Below is a small trained network, with its code and all its weights. Each question gives an input and a target symbol and asks what happens when units are switched off, that is, made to give their printed mean instead of their output.

import numpy as np


def w(rows, s, z=0):
    codes = np.array(rows[::2]) - 128.0
    scale = np.full(codes.shape[1], s)
    scale[-1] = z or s
    return codes * scale


def f(y):
    return np.maximum(y, 0)


def softmax(a):
    e = np.exp(a - a.max(-1, keepdims=True))
    return e / e.sum(-1, keepdims=True)


def log_softmax(a):
    a = a - a.max(-1, keepdims=True)
    return a - np.log(np.exp(a).sum(-1, keepdims=True))


def net(x, mask):
    ids = ['ΓΞΦεζηθπψω'.index(c) for c in x.split()]
    T = len(ids)
    res = E[ids] + P[:T]
    u = 0
    for l in range(3):
        r = res
        for j in range(2):
            rows = slice(3 * j, 3 * j + 3)
            q, k, v = (r @ M[l][rows].T for M in (Q, K, V))
            z = softmax(np.where(np.tri(T) > 0, q @ k.T / 3**0.5, -1e9)) @ v
            o = O[l][rows]
            res = res + np.where(mask[u + j], z, o[:, -1]) @ o[:, :-1]
        u += 2
        y = f(res @ A[l][:, :-1].T + A[l][:, -1])
        res = res + np.where(mask[u : u + 8], y, B[l][:, -1]) @ B[l][:, :-1]
        u += 8
    return log_softmax(res[-1] @ U[:, :-1].T + U[:, -1])


Q, K, V, O, A, B = {}, {}, {}, {}, {}, {}
E = w([
[122,196,64,114,126,111,252],'Γ',
[136,171,64,119,73,22,173],'Ξ',
[156,24,128,81,157,158,64],'Φ',
[156,3,71,128,65,188,162],'ε',
[89,129,89,86,235,190,151],'ζ',
[107,76,46,114,124,83,59],'η',
[110,195,105,79,190,69,145],'θ',
[111,234,203,245,32,189,71],'π',
[179,110,172,66,147,173,207],'ψ',
[195,89,115,114,24,85,195],'ω',
],0.0059)
P = w([
[152,114,152,121,142,97,126],'0',
[56,174,20,70,80,194,177],'1',
[166,164,30,106,105,186,117],'2',
[52,124,143,55,78,102,137],'3',
[204,88,139,252,203,89,127],'4',
[78,58,178,181,146,65,150],'5',
[254,162,94,151,172,233,134],'6',
[53,93,119,87,63,126,73],'7',
[194,155,108,61,92,227,78],'8',
],0.007)
Q[0] = w([
[126,97,124,89,183,109,152],'0.h1',
[130,158,132,168,73,146,105],'0.h1',
[125,96,124,85,187,109,156],'0.h1',
[138,122,210,168,136,132,119],'0.h2',
[98,137,2,70,109,109,137],'0.h2',
[121,133,21,77,123,124,141],'0.h2',
],0.0087)
K[0] = w([
[114,117,26,104,163,114,142],'0.h1',
[143,142,255,157,90,146,106],'0.h1',
[113,115,5,98,166,108,145],'0.h1',
[71,200,105,85,32,215,95],'0.h2',
[203,66,158,169,250,63,157],'0.h2',
[173,61,150,179,213,45,164],'0.h2',
],0.0068)
V[0] = w([
[104,174,177,234,75,148,104],'0.h1',
[86,154,180,217,105,160,67],'0.h1',
[88,136,126,131,170,188,113],'0.h1',
[191,198,233,235,96,133,142],'0.h2',
[229,112,253,157,186,78,63],'0.h2',
[76,109,27,68,138,164,177],'0.h2',
],0.0053)
O[0] = w([
[126,152,191,190,84,146,120,50],'0.h1',
[119,148,209,194,103,155,93,46],'0.h1',
[121,142,146,123,153,177,113,127],'0.h1',
[188,159,253,113,82,123,130,4],'0.h2',
[188,133,218,54,169,93,69,40],'0.h2',
[91,121,40,146,133,150,162,221],'0.h2',
],0.0066,0.0016)
A[0] = w([
[64,206,147,254,58,205,89,195],'0.n1',
[217,67,62,154,183,208,143,209],'0.n2',
[57,218,81,123,51,135,190,184],'0.n3',
[209,113,218,124,105,86,84,240],'0.n4',
[145,128,81,21,35,188,144,243],'0.n5',
[66,169,94,41,170,153,139,222],'0.n6',
[197,158,97,150,156,18,186,253],'0.n7',
[88,64,91,138,70,39,131,191],'0.n8',
],0.005,0.0029)
B[0] = w([
[93,173,135,252,8,214,124,177],'0.n1',
[192,86,13,163,163,186,105,237],'0.n2',
[66,220,77,102,46,120,181,202],'0.n3',
[206,61,177,76,127,69,73,156],'0.n4',
[150,132,16,17,61,158,120,253],'0.n5',
[108,147,51,34,166,135,126,228],'0.n6',
[188,141,79,144,166,20,192,203],'0.n7',
[94,65,62,125,80,39,124,204],'0.n8',
],0.0042,0.0052)
Q[1] = w([
[103,92,138,197,162,93,158],'1.h1',
[123,153,137,70,90,144,94],'1.h1',
[5,84,144,98,90,99,147],'1.h1',
[125,138,167,141,128,135,121],'1.h2',
[110,100,113,84,137,133,140],'1.h2',
[120,134,171,127,132,140,124],'1.h2',
],0.016)
K[1] = w([
[170,194,65,92,99,168,90],'1.h1',
[102,87,149,192,172,99,171],'1.h1',
[253,149,91,204,180,131,115],'1.h1',
[140,115,111,100,138,108,135],'1.h2',
[142,117,158,183,132,135,120],'1.h2',
[156,97,115,98,150,93,136],'1.h2',
],0.014)
V[1] = w([
[80,208,127,137,113,8,105],'1.h1',
[110,206,136,94,247,163,157],'1.h1',
[86,66,119,134,191,114,1],'1.h1',
[55,173,104,159,111,173,142],'1.h2',
[62,149,85,126,135,143,144],'1.h2',
[92,158,142,181,94,168,101],'1.h2',
],0.0096)
O[1] = w([
[9,46,177,129,111,60,145,147],'1.h1',
[161,82,168,18,121,209,183,48],'1.h1',
[152,79,136,206,218,149,215,118],'1.h1',
[72,154,140,132,122,178,148,254],'1.h2',
[86,134,141,110,165,160,156,242],'1.h2',
[113,151,139,162,88,169,129,175],'1.h2',
],0.011,0.0047)
A[1] = w([
[148,195,153,91,93,163,152,2],'1.n1',
[152,142,88,113,93,97,29,176],'1.n2',
[114,138,99,188,117,165,201,43],'1.n3',
[102,45,136,139,197,34,180,191],'1.n4',
[123,210,172,167,78,135,56,163],'1.n5',
[183,106,78,113,244,104,191,170],'1.n6',
[194,82,149,2,152,138,122,241],'1.n7',
[224,175,84,113,120,113,93,241],'1.n8',
],0.0068,0.0022)
B[1] = w([
[124,49,131,133,170,110,65,151],'1.n1',
[122,240,103,109,83,93,94,195],'1.n2',
[52,119,74,71,169,139,82,190],'1.n3',
[88,2,177,132,171,72,119,202],'1.n4',
[135,88,175,187,132,211,173,204],'1.n5',
[200,61,104,181,151,146,205,244],'1.n6',
[181,88,156,29,27,157,220,195],'1.n7',
[250,119,84,108,124,116,72,192],'1.n8',
],0.0059,0.011)
Q[2] = w([
[167,102,162,153,120,91,150],'2.h1',
[245,67,171,102,128,75,168],'2.h1',
[91,122,56,108,152,154,142],'2.h1',
[75,165,176,235,205,162,84],'2.h2',
[215,130,75,94,187,2,81],'2.h2',
[152,221,150,173,127,221,118],'2.h2',
],0.006)
K[2] = w([
[109,141,46,78,119,123,120],'2.h1',
[100,133,34,75,119,101,89],'2.h1',
[165,121,226,170,93,121,120],'2.h1',
[93,95,10,121,156,57,145],'2.h2',
[99,197,139,202,121,209,113],'2.h2',
[184,125,1,52,125,98,136],'2.h2',
],0.0056)
V[2] = w([
[200,119,176,95,79,107,159],'2.h1',
[118,158,124,131,76,181,128],'2.h1',
[79,163,114,145,61,184,121],'2.h1',
[152,122,120,208,188,69,83],'2.h2',
[98,72,159,65,97,26,106],'2.h2',
[254,154,103,72,101,128,94],'2.h2',
],0.0064)
O[2] = w([
[98,80,59,149,126,24,76,191],'2.h1',
[147,77,106,136,156,155,166,74],'2.h1',
[167,76,118,128,179,202,170,40],'2.h1',
[192,229,137,242,185,105,141,165],'2.h2',
[88,55,230,184,220,129,79,202],'2.h2',
[179,168,137,1,214,74,104,248],'2.h2',
],0.0051,0.014)
A[2] = w([
[80,212,63,122,98,190,130,73],'2.n1',
[155,53,175,255,145,128,121,50],'2.n2',
[214,138,67,84,135,93,184,87],'2.n3',
[190,33,101,106,146,144,216,8],'2.n4',
[146,64,139,99,181,79,119,221],'2.n5',
[53,92,175,87,150,130,105,151],'2.n6',
[107,28,164,104,119,211,208,250],'2.n7',
[96,84,182,93,160,85,137,44],'2.n8',
],0.0069,0.0024)
B[2] = w([
[140,135,183,110,68,92,173,204],'2.n1',
[88,152,34,38,128,142,164,195],'2.n2',
[118,118,137,187,121,205,103,250],'2.n3',
[85,215,206,148,170,145,131,231],'2.n4',
[103,147,158,127,123,183,130,239],'2.n5',
[170,67,109,165,111,127,95,210],'2.n6',
[196,130,135,137,112,2,183,221],'2.n7',
[166,127,112,149,88,178,113,195],'2.n8',
],0.0084,0.015)
U = w([
[102,97,63,7,29,119,130,6],'Γ',
[87,33,119,211,115,164,17,75],'Ξ',
[151,129,198,233,255,185,101,110],'Φ',
[241,152,33,186,67,142,125,223],'ε',
[162,209,184,49,126,132,230,52],'ζ',
[78,96,25,141,200,103,224,184],'η',
[200,60,197,173,108,56,179,197],'θ',
[58,192,201,177,67,175,123,134],'π',
[136,115,133,24,164,220,58,145],'ψ',
[97,220,155,84,154,15,74,116],'ω',
],0.0035,0.0018)

Each question gives the input, a string of symbols that net reads in full, and the target symbol t.
The units are the heads (3 rows each of Q, K, V and O) and the neurons (one row each of A and B). Each row of codes is followed by its name. A weight is (code - 128) times the scale printed after its matrix; where a second scale follows, it is the last column's (O, A, B and U).
mask holds one flag per unit, layer by layer, with each layer's heads first. A switched-off unit (its flag False) gives its mean, the last column of its rows in O or B, instead of its output. The means were averaged over made-up inputs and are rounded, as every weight is.
A unit's drop is (log p(t) with every unit on - log p(t) with that unit switched off) / (log p(t) with every unit on - log p(t) with every unit switched off).
unit that matters most: the unit with the biggest drop
k most important neurons: the k neurons with the biggest drops, biggest first
k most important neurons of layer l: the k neurons of layer l with the biggest drops, biggest first
heads that matter: for each layer, one digit per head in row order, 1 if its drop is at least 0.15 and else 0, layers parted by /
input ψ π η π η π ε Φ ψ, target ψ: unit that matters most	2.h2
input Γ ω ω ψ η θ θ π, target θ: 2 most important neurons	[2.n7, 0.n5]
input Φ θ π, target ω: heads that matter	01 / 11 / 11
input Φ θ η Ξ ε Ξ θ ω, target ε: heads that matter	00 / 10 / 00
input π η η Φ ψ, target ε: 2 most important neurons	[0.n4, 0.n1]
input π π η η η θ θ, target η: heads that matter	01 / 10 / 10
input Ξ π ε θ η, target η: heads that matter	00 / 01 / 11
input Ξ π Φ Ξ Ξ, target η: heads that matter	00 / 01 / 11
input ε Ξ η η ζ, target Ξ: heads that matter	00 / 11 / 01
input ζ Ξ η, target ζ: 2 most important neurons	[2.n4, 1.n7]
input η ω π Γ Ξ π θ η Φ, target π: heads that matter	01 / 11 / 00
input η ω ε, target η: 2 most important neurons	[0.n5, 2.n2]
input ψ θ π π, target ψ: heads that matter	01 / 11 / 01
input ψ η ω π θ η ζ Φ, target ψ: 2 most important neurons	[1.n7, 1.n6]
input ω Ξ π ω ω θ ω, target Φ: heads that matter	01 / 01 / 11
input η Γ θ η, target η: unit that matters most	1.h1
input η ψ θ θ θ ε π Ξ, target π: heads that matter	01 / 11 / 11
input ω η Γ ω Φ, target η: heads that matter	01 / 00 / 01
input ζ ε Γ ζ η, target ε: heads that matter	10 / 10 / 01
input ζ ψ ε ψ, target ζ: heads that matter	00 / 10 / 00
input ψ θ π η ω ε ε Γ ε, target ψ: heads that matter	01 / 11 / 01
input η ψ ε η Φ π Γ η, target π: 2 most important neurons	[1.n6, 1.n3]
input Φ θ ζ ε η, target θ: 2 most important neurons of layer 0	[0.n3, 0.n6]
input ζ η Φ π ψ η, target Γ: 3 most important neurons	[1.n3, 1.n6, 0.n1]
input η π η θ θ η θ η, target π: unit that matters most	1.h2
input π ψ η Φ ε ε, target ε: 2 most important neurons of layer 0	[0.n4, 0.n1]
input η ε π ζ η π θ, target ζ: unit that matters most	1.n5
